<62>: [130 148  73 102  98 104 148 118 118 123 153 104  93 118  87 104 104 118
 113 148  77 133]
<3>: [155 182 107 116  80 115  53 120 177 138 133 108 115 119  66 108 167 158
 122 151 126 164]
<78>: [ 97 130 110 102 149 107  51 129 178 164  97 110  85 105 155 135 135 137
 131 131 121 188]
<33>: [137 172  74 115 134 116  58 125 170 149 104 110 138 145 137 123 135 164
 130 167  86 168]
again <33>:  => [137]
asked: [ 97 130 110 102 149 107  51 129 178 164  97 110  85 105 155 135 135 137
 131 131 121 188] => <78>
asked: [137 172  74 115 134 116  58 125 170 149 104 110 138 145 137 123 135 164
 130 167  86 168] => <33>
asked: [155 182 107 116  80 115  53 120 177 138 133 108 115 119  66 108 167 158
 122 151 126 164] => <3>
asked: [130 148  73 102  98 104 148 118 118 123 153 104  93 118  87 104 104 118
 113 148  77 133] => <62>

<5>: [162 134 110 128 120]
<102>: [159 109 114 130 140]
<57>: [109 146 144 121  95]
<133>: [151 200 108 151 200]
asked: [159 109 114 130 140] => <102>
asked: [162 134 110 128 120] => <5>
asked: [109 146 144 121  95] => <57>

<108>: [ 97 115  65 134 134 134 160 127]
<51>: [128  81  70 163 163 170 163  93]
<74>: [ 97 115  65 115 115 128  65 115]
again <51>:  => [163]
again <108>:  => [134]
asked: [ 97 115  65 115 115 128  65 115] => <74>
asked: [128  81  70 163 163 170 163  93] => <51>

<21>: [188  97 126 111 103 135 118 100  72  90 135 116 122 140  78 146 116 138
  96 121 135 109 134 105  83  81 102 120 116 109]
<46>: [100  81 101  99  95 130 133 100  72  81 134 106 118 133  72 148 126 106
 117 128 108 118 132 124 105  97 120 116 106 114]
<72>: [194  89 123 103 108 126 152 100  75  83 132  94 131 133  80 152 127 147
 119 132 100 101 130  90  92  99  90 100 115 106]
<37>: [194  97 120  99 106 143 114 107  68  92 144  98 132 146  75 151 131 127
 106 133 114 107 130  95 106  95 114 105 119 106]
asked: [194  97 120  99 106 143 114 107  68  92 144  98 132 146  75 151 131 127
 106 133 114 107 130  95 106  95 114 105 119 106] => <37>
asked: [100  81 101  99  95 130 133 100  72  81 134 106 118 133  72 148 126 106
 117 128 108 118 132 124 105  97 120 116 106 114] => <46>
asked: [194  89 123 103 108 126 152 100  75  83 132  94 131 133  80 152 127 147
 119 132 100 101 130  90  92  99  90 100 115 106] => <72>

<66>: [151 152 132 100  82 145 100 147]
<92>: [133 182 147 136  68 111 110 119]
<111>: [112 135 138 110 135 119 134 136]
<141>: [124 141 112 172 135 172 112  90]
<87>: [124 142 142 138 206 126 137  73]
<16>: [143 125 108 149 118 125 144 128]
<123>: [160  98  98  98 152 151 146 106]
<17>: [112 135 138 110 135 119 120 136]
again <16>:  => [125]
again <87>:  => [142]
again <123>:  => [98]
again <66>:  => [100]
asked: [112 135 138 110 135 119 120 136] => <17>

<14>: [128 129 127 129 125 128 133 127 132 131 127 121 135]
<73>: [128 119 119 145 128 128 128 119 128 135 126 120 128]
<148>: [127 131 121 130 131 124  77 131  93 128 125 188 159]
<140>: [130 135 129 133 205 132 124 138 130 129 117 135 130]
<52>: [129 143 131 129 127 129 138  77 122 129  72 134 133]
<12>: [129 130 134 129 129 130 133 128 131 132 134 126 133]
again <148>:  => [131]
again <52>:  => [129]
asked: [129 130 134 129 129 130 133 128 131 132 134 126 133] => <12>
asked: [128 119 119 145 128 128 128 119 128 135 126 120 128] => <73>
asked: [128 129 127 129 125 128 133 127 132 131 127 121 135] => <14>
asked: [127 131 121 130 131 124  77 131  93 128 125 188 159] => <148>

<77>: [156 136  86 111 179 145 131 142]
<129>: [135  47  47  47  47 166 135  47]
<48>: [145 169 149 163 169 119 149  99]
<84>: [118  70  70  70 116 118 170  70]
asked: [145 169 149 163 169 119 149  99] => <48>
asked: [118  70  70  70 116 118 170  70] => <84>
asked: [135  47  47  47  47 166 135  47] => <129>
asked: [156 136  86 111 179 145 131 142] => <77>

<122>: [ 91  83 110  65  91 125  83]
<53>: [167 167 167 193 167 134 125]
<75>: [178 134 134 193 134 134 125]
again <75>:  => [134]
again <53>:  => [167]
asked: [178 134 134 193 134 134 125] => <75>
asked: [ 91  83 110  65  91 125  83] => <122>

<68>: [160 194 106 178 144 160 100 128  96 194 108 167 146 162 112 194]
<93>: [154 106 106 178 144 160 100 128  96 106  96 174 106 116 171  60]
<55>: [ 75 144  89 164 127 191 118  87 200 115 142 191 113 191 142 191]
<26>: [128  73 106 178 144 128 100 128  96 194  96 174 128 106 171 100]
asked: [ 75 144  89 164 127 191 118  87 200 115 142 191 113 191 142 191] => <55>
asked: [160 194 106 178 144 160 100 128  96 194 108 167 146 162 112 194] => <68>
asked: [128  73 106 178 144 128 100 128  96 194  96 174 128 106 171 100] => <26>
asked: [154 106 106 178 144 160 100 128  96 106  96 174 106 116 171  60] => <93>

<83>: [116 107 129 133 160 139 141 117 103 145]
<2>: [ 98 142 114 107  88 126 160  73 157 169]
<160>: [131 105 153 147 147 156 117 128 114 146]
<171>: [137 125 110 164  76 154 120 187 130  71]
<34>: [115 130 150 142 159 116  86 122 120 135]
<174>: [126 162  69  67 135 145 106 134 123 113]
<177>: [213 114 156 104 113  63 147 144 167 120]
<119>: [116 145 148 142 164 131 122 146 118 142]
again <160>:  => [147]
again <119>:  => [142]

<81>: [161  70  88 135 125 161 115 150 115]
<106>: [106 120 182 120 120 109 136 116 140]
<99>: [161  70  88 135 125 139 122 117 145]
again <106>:  => [120]
asked: [106 120 182 120 120 109 136 116 140] => <106>

<105>: [130 121 114 104 143 137  87 123 138 111 151 140 139 135 138 100 104 161
 134 125 107 125 101 137 133 133 158  82 116 118 116 156 163 143 130 114
 155 150 106 158 119 107 121 130 119 137 160 126 137 144 147 112 119 126
 122 117 133 118 112 152 123 139 157  99]
<85>: [110 156 126 148  97 124 151 149 161 127  84 140 122 148  62 154 123 120
 112 104 111 133 122 155  94 133  94 146 190 171 133 148 124 132 139 146
 133  78 119  91 117 150 134 133 137 146 128 112 149 106 131 133 125 141
 138 145 154  86 126 113 160 142 106 110]
<112>: [110 148 109 153 163 112 106  87 127 130 146 129 112  96 146 128  95 105
 124 102 107 113 146 117 161 101 138 104 125 109  82 107 119 141 125  86
 118 129 139 129 155 123 133 112 136 132 184  96 133 125 135 105 145 101
 114 100 112 144 107 162 102  95 130 129]
<96>: [128 135 139 145 108  88 156 133 150 146  89 156  88 127 126 114 136  94
 134 144 171 136 155  99  83 151 123 146  88 158 151 156 127 134 117 150
  74  64 133  76 140 135 136 139 136 113 132 122 118  91 106 133 119 160
 130 159 136 134 118 146 151 139  79 133]
asked: [130 121 114 104 143 137  87 123 138 111 151 140 139 135 138 100 104 161
 134 125 107 125 101 137 133 133 158  82 116 118 116 156 163 143 130 114
 155 150 106 158 119 107 121 130 119 137 160 126 137 144 147 112 119 126
 122 117 133 118 112 152 123 139 157  99] => <105>
asked: [128 135 139 145 108  88 156 133 150 146  89 156  88 127 126 114 136  94
 134 144 171 136 155  99  83 151 123 146  88 158 151 156 127 134 117 150
  74  64 133  76 140 135 136 139 136 113 132 122 118  91 106 133 119 160
 130 159 136 134 118 146 151 139  79 133] => <96>

<110>: [102 174 133 140 114 104 143 144 118 163 143 142 135 128 128 141 147 142
 140]
<44>: [102 174 133 140 114 104 143 144 118 163 143 142 135 128  71  98 158 141
  84]
<22>: [123 159 138 139 122  97 128 112 112  82 124  76 132 119 190 156 158 154
  76]
<143>: [102 174 133 140 126 104 143 144 118 163 141 142 135 128  71  98 158 141
 141]
<116>: [128 128  94 128 128 133 128 111 111 139 117 126 137 122 105 106  77 146
 166]
again <143>:  => [141]
again <44>:  => [143]
asked: [102 174 133 140 114 104 143 144 118 163 143 142 135 128 128 141 147 142
 140] => <110>
asked: [102 174 133 140 126 104 143 144 118 163 141 142 135 128  71  98 158 141
 141] => <143>

<94>: [119 119  95 140  84  84 128  84]
<97>: [131 120 120 108 123 120 120 115]
<121>: [119 144  95 119 160 110 119 115]
again <121>:  => [119]
asked: [119 144  95 119 160 110 119 115] => <121>
again <97>:  => [120]

<80>: [145 134 168 177 171  80  80  80 188]
<8>: [176 151  93 134 154  77  68 104 134]
<91>: [101 134  75 113  41 140 158  84  94]
again <80>:  => [80]
again <8>:  => [134]

<18>: [140  78 163  87  74  55 168  75 119 110 111 144 112 122  99  81 134  86
 112  72 125 109 118 124 118 109  76 101 106  56 161  87  87 109 124 128
 133 132  92 132 122  82 121  88  86 144 146 108  95 156 122 107 145 123
 109 104 109 122 172 113 158]
<88>: [125 113  94 131 135 146  76 116 125 120 107 104 102 125 120 127 124 133
 120 126 108 105 104 121 109 108 120 123 112 125 107 132  94 104 124 129
 108 100 140 139 109 127  93 125 123 107 122 119 123  88  92 129 118  84
 111 102 129 122 110 115 104]
<13>: [148 150 168 128 117  86 162  95 125 125 135 114 141 135 149 113 130 153
 145 163 152 135 137 131 157 140 146 141 171  92 146 138 151 145 117 133
 195 151 131 114 121 126 163  89 174 130 142 123 133 178 147 118 160 144
 139 140 142 139 136 109 149]
<189>: [143 172 185 141 103 139 167 147 110 126 162 135 149 122 135 106  91 144
 129 123 135 133 140 124 133 165 145 129 151 132 138 118 144 139 114 117
 125 119 106  80 165 166 157 126 140 132 127 118 126 141 159 107 125 180
 146 152 173 132 114 155 173]
<127>: [148 113 117 127 138 126 121 113 107 164 115 129 156 130 144 140 149 168
 132 156 171 149 187 156 115 115 157 147 174 132 134 161 134 137 152 161
 139 108 138 146 128 140 123 124 152 136 112 112 118 145 144 179 171 136
 155 139 142 151 151 116 119]
<60>: [139 188 146 117 166 184 140 154 163 148 161 159 151 146 138 154 121 121
 126 155 128 121 138 136 144 157  98 174 152 137 116 150 148 154 148 140
 115 124 148 123 143 197 140 161 153 121 142 133 148 109 118 114 112 153
 148 127 160 145 126 173 147]
<36>: [ 82 121 112 141 129 119 151 142 125 113 117 134 139 111 125 124 116 117
 145  99 118 159 110 116 142 123 151  97 103 167 139  98 156 144 112 111
 128 148  93 141 126  98 142 116  97 146  89 158 124 143 161 120  98 134
 133 163  85 108 127 104 107]
<128>: [171 113 177 128  94 123 157 133 105 134 126 172 124 108  96  96  95 108
  87  56 125 120 117 134  93 130  90 108 109 120 156  77  71 101 144 127
  82  85  81 119 160 141 107 139  90 163 159 141 103 132 132 101 140 137
 125 133 153 137 148 162 180]
<130>: [129 123 130 137 123 100 108 108 130 103 109  93  95 110 125 116 127 116
 131 122 103 112  73 115 134 116 124 104 106 109 119 106 121 108 109 102
 147 157 131 125  93  94 127 104 123 115 154 153 141 126 102  96 128  89
  96 115 107 120 107 111 107]
<144>: [114 149 101 143 168 107 112 111 121 141 117  95 147 120 167 162 141 158
 174 188 146 136 127 140 156 127 177 137 164 151 101 157 189 154 125 125
 172 172 151 119  90 108 153  98 174 111 119 150 159 146 131 139 146 123
 142 139 105 140  97 102  74]
asked: [148 113 117 127 138 126 121 113 107 164 115 129 156 130 144 140 149 168
 132 156 171 149 187 156 115 115 157 147 174 132 134 161 134 137 152 161
 139 108 138 146 128 140 123 124 152 136 112 112 118 145 144 179 171 136
 155 139 142 151 151 116 119] => <127>
asked: [129 123 130 137 123 100 108 108 130 103 109  93  95 110 125 116 127 116
 131 122 103 112  73 115 134 116 124 104 106 109 119 106 121 108 109 102
 147 157 131 125  93  94 127 104 123 115 154 153 141 126 102  96 128  89
  96 115 107 120 107 111 107] => <130>

